[135 110 138 133 116 143 107] | 143
[127 155 126 117 101 140] | 101
[123 129 158 123] | 158
[109 158 102 110] | 102
[103 106 154 157 129 132 101] | 132
[103 117 103 147 116] | 147
[122 110 125 106 139] | 106
[140 129 108 126 139 149] | 139
---
[134 124 141 144  99 141 128] --> 128
[158 135 129 129] --> 129
[112 150 125 113 117 114 103] --> 103
[128 128 130 120 139 152 130] --> 130
[131 100 125 115 148 137 142] --> 142
[151 146 157 120] --> 120
[101 147 105 142] --> 142
[136 120 138 126 140 102 119] --> 119
---
[127 136 147 128 105] -> 147, 105

[120 114 136 113 111 133 156] -> 156, 111

[108  99 150 139] -> 150, 99

[105 130 143 114] -> 143, 105

[133 125 128  99 121  98 125] -> 133, 98

[129 155 113 124] -> 155, 113

[[123 129 118 117 136 124 130]
 [124 122 150 137 134 129 139]] -> 150, 117

[[104 126 131 144]
 [124 152 126 130]
 [146 117 147 100]] -> 152, 100
---
Q: array([101, 126, 126, 129, 120])
A: 126

Q:
array([[131, 122, 119, 113, 129],
       [135, 147, 115, 106, 126],
       [130, 123, 145, 149, 133]])
A: 119

Q: array([133, 117, 131, 149, 132])
A: 131

Q: array([126, 123, 103, 118, 119])
A: 103

Q: array([130, 141, 128, 157, 129])
A: 128

Q: array([136, 106, 107, 123, 145])
A: 107
---
[136 105 129 133] --> 105
[133 126 128 131 126 149] --> 126
[116 129 124 102] --> 129
[119 146 139 155 151] --> 146
[ 99 101 149 134] --> 101
[152 122 140 125 136] --> 122
[138 151 124 113 125] --> 151
[104 137 121 114 130] --> 137
[152 126 124 111 126 124 101] --> 126
[135 103 128 142 101] --> 103
---
129  109  149  125 -> 129
123  141  105  144 -> 123
108  108  120   98 -> 108
135  118  152  131 -> 135
106  137  108  118 -> 106
137  131  100  113 -> 137
135  154  134  153 -> 135
118  149  155  144 -> 118
139  142  157  142 -> 139
121  116  144  154 -> 121
---
[128 134 127  99 132 127]
99

[[127 140 116 108 125 106 132]
 [145 113 125 110 143 127 138]
 [114 123 144 139 119 155 118]]
125

[151 136 136 137 124 132]
137

[[102 139  98 102 114 107 119]
 [151 143 146 128 119 118 113]]
114

[[127 137 135 105 127]
 [127 124 133 111 109]
 [127 114 122 147 118]]
135

[[109 108 138 145]
 [151 118 122 154]
 [151 111 120 124]]
108

[132 127 131  99]
127

[[113 122 132 127 128]
 [139 114 139 141 118]
 [157 125  99 112 147]]
132

[[127 146 105 138 138]
 [146 108 144 128 136]
 [146 132 145 125 147]]
105

[119 114 141 153 144 114]
153
---
[[121 136 136 123 118 141 102 107 120 138 130]
 [135 136 125 153 114 126 127 100 127 132 143]
 [124 133 125 138 134 116 142 149 142 104 108]
 [135 119 146 114 130 121 122 107 120 155 134]
 [113 133 125 109 118 141 132 121 113 115 152]
 [135 109 119 123 142 101 137 142 120 115 126]
 [121 129 122 128 138 136 152 156 138 115 126]
 [129 119 146 109 146 146 132 121 109 132 139]] ==> 129

[[130 130 127 129 132 127 126 128 127 130 129 126 127 128 132]
 [136 126 128 131 130 110 105 138 103  99 128 124 121 135 137]
 [128 129 125 126 129 124 126 126 128 127 129 130 128 130 125]
 [136 127 127 133 127 113 109 137 100 105 128 124 122 129 138]
 [136 126 130 126 128 106 108 139 104 106 130 121 120 132 140]
 [133 130 131 131 126 106 107 138 107 108 127 128 124 130 139]] ==> 133

[[115 135 141 133 141 133 154 132 131 126 110]
 [129 127 128 129 127 126 129 128 130 121 126]
 [138 117 112 119 113 121 100 128 127 136 150]
 [125 116 117 111 118 124 119 139 136 138 146]
 [148 140 131 140 133 139 118 106 108 126 126]
 [117 117 125 123 121 116 133 143 146 117 128]
 [137 118 113 117 114 123 103 129 127 136 150]
 [140 142 136 144 137 138 130 110 112 121 116]
 [139 146 142 145 144 143 140 109 111 119 110]] ==> 139

[[126 126 107 147 105 123 119 118]
 [125 125 107 147 104 129 123 118]
 [126 126 107 146 105 140 131 118]
 [125 125 106 147 105 132 124 117]
 [125 125 107 147 105 135 127 118]
 [126 126 107 147 105 137 129 118]] ==> 126

[[134 132 128 122 115 120 114 114 111 116 113 116 115]
 [126 114 117 124 115 117 119 118 123 130 131 127 141]
 [132 108 109 108 115 117 113 121 117 120 126 126 125]
 [124 120 120 117 120 116 119 118 127 139 137 137 142]
 [134 130 137 130 125 123 120 119 117 123 120 114 106]
 [132 121 131 127 131 132 132 132 122 120 124 112 113]
 [128 141 143 144 136 137 137 132 137 136 135 131 128]
 [128 140 138 133 135 132 130 126 129 126 118 123 111]] ==> 128
---
[144 135 135 140 103 149]
135
[113 148 154 114]
154
[130 141 155 132 127 127]
155
[105 137 133 118 143 120]
133
[127 119  99 124 137]
99
[127 130 131 126 118 104]
131
---
[[124 116 113 113 106]
 [131 132 126 138 144]] ==> 126

[[112 126 137 133]
 [103 129 144 138]
 [127 128 122 128]] ==> 144

[[118 126 128 120 122 129]
 [131 145 156 128 127 126]] ==> 156

[[108 143 144 154]
 [118 136 135 142]] ==> 135

[[130 129 111 149 152 122 118]
 [120 140 147 134 125 100 118]] ==> 147

[[157 153 118 137]
 [132 142 117 121]] ==> 117

[[135 138 119 136 127]
 [112 140 137 153 128]
 [158 118 119 150 116]] ==> 137

[[129 129 143 127 128 128]
 [127 128 153 129 127 128]
 [128 129 122 129 127 127]] ==> 153
---
[[107 142 129 139]
 [109 139 130 148]
 [117 146 128 133]] -> 107

[[129 112 142 123 135 111]
 [113 155 127 147 122 106]
 [143 154 143 115 124 100]] -> 129

[[125 121 114 131 117 137 126]
 [132 138 134 122 140 116 127]
 [115 118 137 151 155 150 129]] -> 125

[[123 121 156 116 149]
 [120 135 122 124 131]
 [152 140 131 137 118]] -> 123

[[124 141 135 144 133]
 [155 150 133 135 136]
 [128 124 137 123 122]] -> 124

[[107 114 109 128]
 [129 112 106 112]
 [115 112 125 108]] -> 107
---
[[131 137 147 132]
 [133 128 128 134]
 [152 130 132 134]] ==> 147

[[128 132 126 151]
 [129 125 133 129]
 [122 117 113 125]] ==> 126

[[130 112 143 124]
 [131 117 143 112]
 [132 107 151 114]] ==> 143

[[123 133 140 133]
 [126 131 136 135]
 [151 123 123 124]] ==> 140

[[124 147 146 132]
 [128 138 138 112]
 [129 150 142 138]] ==> 146

[[133 106 131 134]
 [115 146 131 130]
 [126 134 127 115]] ==> 131
---
[[128 135 151 150 121 112]
 [130 126 117 116 135 134]] Out: 135

[[143 139 134 157 128 144]
 [119 120 107 113 109 132]
 [129 139 132 122 135 121]] Out: 120

[[143 101 138 138 145]
 [155 133 120 152 140]] Out: 101

[[156 136 125 118 100 137]
 [132 134 106 132 113 106]] Out: 136

[[138 107 107 124 120 117 128]
 [136 100 141 124 106 134 140]] Out: 107

[[128 125 124 119 125 142 107]
 [129 126 125 121 127 142 110]] Out: 125

[[102 122 100 144 142 129 126]
 [127 114 131 132 128 133 127]] Out: 122

[[135 139 140 126 141 150 137]
 [123 145 121 148 125 103 129]
 [111 107 127 111 109 127 127]] Out: 145

[[154 118 137 143 137]
 [126 110 155 130 139]] Out: 118
